Below are the code and all the weights of a small trained network. Each question names an input and a class and asks about switching units off, where a switched-off unit gives its printed mean instead of its output.

import numpy as np


def w(rows, s, z=0):
    codes = np.array(rows[::2]) - 128.0
    scale = np.full(codes.shape[1], s)
    scale[-1] = z or s
    return codes * scale


def norm(h):
    return h / np.sqrt((h * h).mean(-1, keepdims=True) + 1e-5)


def f(y):
    return np.maximum(y, 0)


def log_softmax(a):
    a = a - a.max(-1, keepdims=True)
    return a - np.log(np.exp(a).sum(-1, keepdims=True))


def net(x, mask):
    res = np.array(x, float).reshape(1, 4) / 4 @ E
    u = 0
    for l in range(2):
        y = f(norm(res) @ A[l][:, :-1].T + A[l][:, -1])
        res = res + np.where(mask[u : u + 14], y, B[l][:, -1]) @ B[l][:, :-1]
        u += 14
    return log_softmax(norm(res)[-1] @ U[:, :-1].T + U[:, -1])


A, B = {}, {}
E = w([
[252,106,63,120,108,111,85,101,147,167,182,115],'x0',
[145,147,115,138,109,102,104,159,161,236,99,31],'x1',
[129,127,128,117,129,134,122,128,130,126,124,127],'x2',
[113,110,51,174,151,161,102,197,79,114,94,154],'x3',
],0.017)
A[0] = w([
[55,162,177,119,165,151,178,102,115,110,115,161,58],'0.n1',
[158,118,57,183,154,160,71,155,91,145,106,168,59],'0.n2',
[92,144,133,115,120,126,144,175,183,148,107,91,12],'0.n3',
[143,135,142,119,103,119,110,142,142,151,94,119,141],'0.n4',
[139,126,118,168,127,147,121,138,139,137,141,135,48],'0.n5',
[80,161,250,90,117,106,182,113,151,136,108,106,162],'0.n6',
[163,98,142,141,149,120,114,136,146,133,129,185,1],'0.n7',
[73,128,106,178,144,164,131,218,79,106,49,123,119],'0.n8',
[114,176,128,148,80,111,75,152,143,175,100,15,134],'0.n9',
[167,148,159,82,79,98,111,68,151,126,200,103,62],'0.n10',
[94,171,130,128,117,106,121,189,159,179,64,50,72],'0.n11',
[111,161,105,132,140,113,149,121,122,131,152,115,71],'0.n12',
[150,123,56,138,139,128,52,144,88,130,166,137,31],'0.n13',
[108,141,180,149,83,124,183,105,131,106,92,65,9],'0.n14',
],0.013,0.0066)
B[0] = w([
[147,92,191,96,118,87,139,150,151,80,185,90,216],'0.n1',
[142,99,81,111,64,135,166,151,119,83,134,107,208],'0.n2',
[155,185,104,167,150,115,139,128,130,178,125,139,163],'0.n3',
[73,142,131,107,119,127,184,145,166,136,110,156,169],'0.n4',
[123,86,115,131,137,138,116,105,153,108,102,124,136],'0.n5',
[172,128,38,128,7,142,164,118,125,79,88,93,249],'0.n6',
[143,117,112,127,138,154,74,104,109,109,157,125,139],'0.n7',
[110,174,183,152,209,157,106,138,109,183,144,168,242],'0.n8',
[91,77,142,66,145,96,148,184,175,139,71,78,253],'0.n9',
[76,160,177,183,213,136,126,86,105,161,134,169,218],'0.n10',
[162,176,108,212,101,144,49,98,67,198,90,171,230],'0.n11',
[122,118,125,122,130,126,136,121,111,114,114,132,128],'0.n12',
[153,115,103,91,54,132,138,116,126,111,127,120,191],'0.n13',
[182,149,76,131,99,130,131,135,142,136,96,97,166],'0.n14',
],0.013)
A[1] = w([
[130,86,163,135,168,110,125,63,125,141,159,167,12],'1.n1',
[137,99,120,111,154,162,140,144,85,106,139,138,74],'1.n2',
[119,159,204,126,216,152,132,148,100,86,216,192,74],'1.n3',
[181,109,100,88,86,128,158,57,113,54,189,134,186],'1.n4',
[138,145,193,116,110,63,159,127,182,115,125,75,129],'1.n5',
[138,104,64,129,112,113,62,122,115,136,120,133,69],'1.n6',
[103,105,166,102,227,139,138,177,151,139,186,136,49],'1.n7',
[163,164,22,129,87,105,87,118,143,146,123,92,45],'1.n8',
[105,51,131,95,143,129,128,220,116,133,95,112,95],'1.n9',
[105,144,171,145,195,89,106,109,180,251,110,103,138],'1.n10',
[143,62,80,59,138,90,123,183,143,140,139,96,13],'1.n11',
[112,100,206,58,168,88,108,109,193,158,126,86,117],'1.n12',
[140,169,128,153,182,100,125,42,120,134,163,178,2],'1.n13',
[120,129,152,149,152,127,130,46,161,132,165,160,63],'1.n14',
],0.014,0.0068)
B[1] = w([
[151,174,178,184,150,144,91,172,106,165,104,148,165],'1.n1',
[124,91,151,91,128,132,127,113,147,93,123,87,155],'1.n2',
[155,106,105,100,81,44,141,149,207,157,46,65,232],'1.n3',
[97,158,139,159,223,179,66,112,80,114,177,177,252],'1.n4',
[115,49,97,90,151,129,134,117,126,94,174,168,182],'1.n5',
[93,124,168,125,115,95,165,121,154,108,125,83,163],'1.n6',
[179,118,82,74,73,118,160,102,150,153,88,79,166],'1.n7',
[118,71,176,76,132,69,194,132,185,130,105,133,208],'1.n8',
[150,179,145,150,147,82,137,79,154,157,106,126,168],'1.n9',
[135,108,123,102,134,178,94,79,102,17,249,167,246],'1.n10',
[104,169,165,160,102,113,148,118,138,146,65,107,162],'1.n11',
[130,107,73,132,142,187,136,123,107,62,191,159,167],'1.n12',
[94,173,157,159,149,91,134,202,93,180,52,98,175],'1.n13',
[106,176,142,179,164,156,83,180,96,199,143,133,172],'1.n14',
],0.013,0.015)
U = w([
[125,82,104,115,138,169,132,95,95,12,249,145,244],'0',
[131,98,108,99,68,90,177,131,185,159,37,73,102],'1',
[110,198,170,187,209,148,73,126,81,219,121,141,3],'2',
],0.016,0.0018)

Each question gives the input, the list of numbers given to net, and the class t.
The units are the neurons (one row each of A and B). Each row of codes is followed by its name. A weight is (code - 128) times the scale printed after its matrix; where a second scale follows, it is the last column's (A, B and U).
mask holds one flag per neuron, layer by layer. A switched-off neuron (its flag False) gives its mean, the last column of its row in B, instead of its output. The means were averaged over made-up inputs and are rounded, as every weight is.
A unit's drop is (log p(t) with every unit on - log p(t) with that unit switched off) / (log p(t) with every unit on - log p(t) with every unit switched off).
The circuit of an input: a set's keep is (log p(t) with only the set's units on - log p(t) with every unit switched off) / (log p(t) with every unit on - log p(t) with every unit switched off). Starting from the 12 units with the biggest drops (on a tie, the unit counted first), units are removed one at a time, each time the one whose removal leaves the highest keep (on an exact tie, the one counted first), for as long as the keep stays at least 0.8.
units of the circuit, in order: the units of the circuit, biggest drop first
unit that matters most: the unit with the biggest drop
top k neurons: the k neurons with the biggest drops, biggest first
k most important neurons of layer l: the k neurons of layer l with the biggest drops, biggest first
drop when u is switched off: that unit's drop, to one decimal
input [0,0,2,2], class 1: top 3 neurons => [0.n8 0.n6 0.n11]
input [6,8,-6,0], class 0: unit that matters most => 1.n10
input [6,4,0,0], class 0: units of the circuit, in order => [0.n6 1.n10]
input [1,6,-6,-8], class 0: top 4 neurons => [1.n10 0.n10 1.n3 0.n2]
input [0,7,3,1], class 2: 4 most important neurons of layer 0 => [0.n11 0.n6 0.n1 0.n2]
input [0,-8,-2,7], class 1: 2 most important neurons of layer 0 => [0.n6 0.n8]
input [-2,0,-7,2], class 1: top 3 neurons => [1.n3 1.n7 1.n4]
input [2,-8,-6,0], class 2: 3 most important neurons of layer 0 => [0.n6 0.n9 0.n2]
input [5,0,-2,-8], class 2: top 3 neurons => [0.n10 0.n9 1.n13]
input [2,6,3,-7], class 0: top 2 neurons => [1.n10 0.n10]
input [0,7,4,1], class 2: 4 most important neurons of layer 0 => [0.n11 0.n6 0.n1 0.n2]
input [-3,6,-5,1], class 2: top 3 neurons => [0.n11 0.n8 1.n3]
input [0,7,8,2], class 2: 2 most important neurons of layer 1 => [1.n3 1.n10]
input [1,6,2,-4], class 0: units of the circuit, in order => [1.n10]
input [1,-3,-3,-5], class 2: 2 most important neurons of layer 0 => [0.n10 0.n9]
input [-8,-3,-4,2], class 1: drop when 0.n8 is switched off => 2.6
input [2,-4,-2,-5], class 2: drop when 1.n8 is switched off => 0.0
input [2,4,-5,-6], class 0: drop when 0.n10 is switched off => 0.2
input [-1,-7,-1,3], class 1: drop when 0.n6 is switched off => 0.5
input [7,-8,-7,0], class 2: unit that matters most => 0.n6
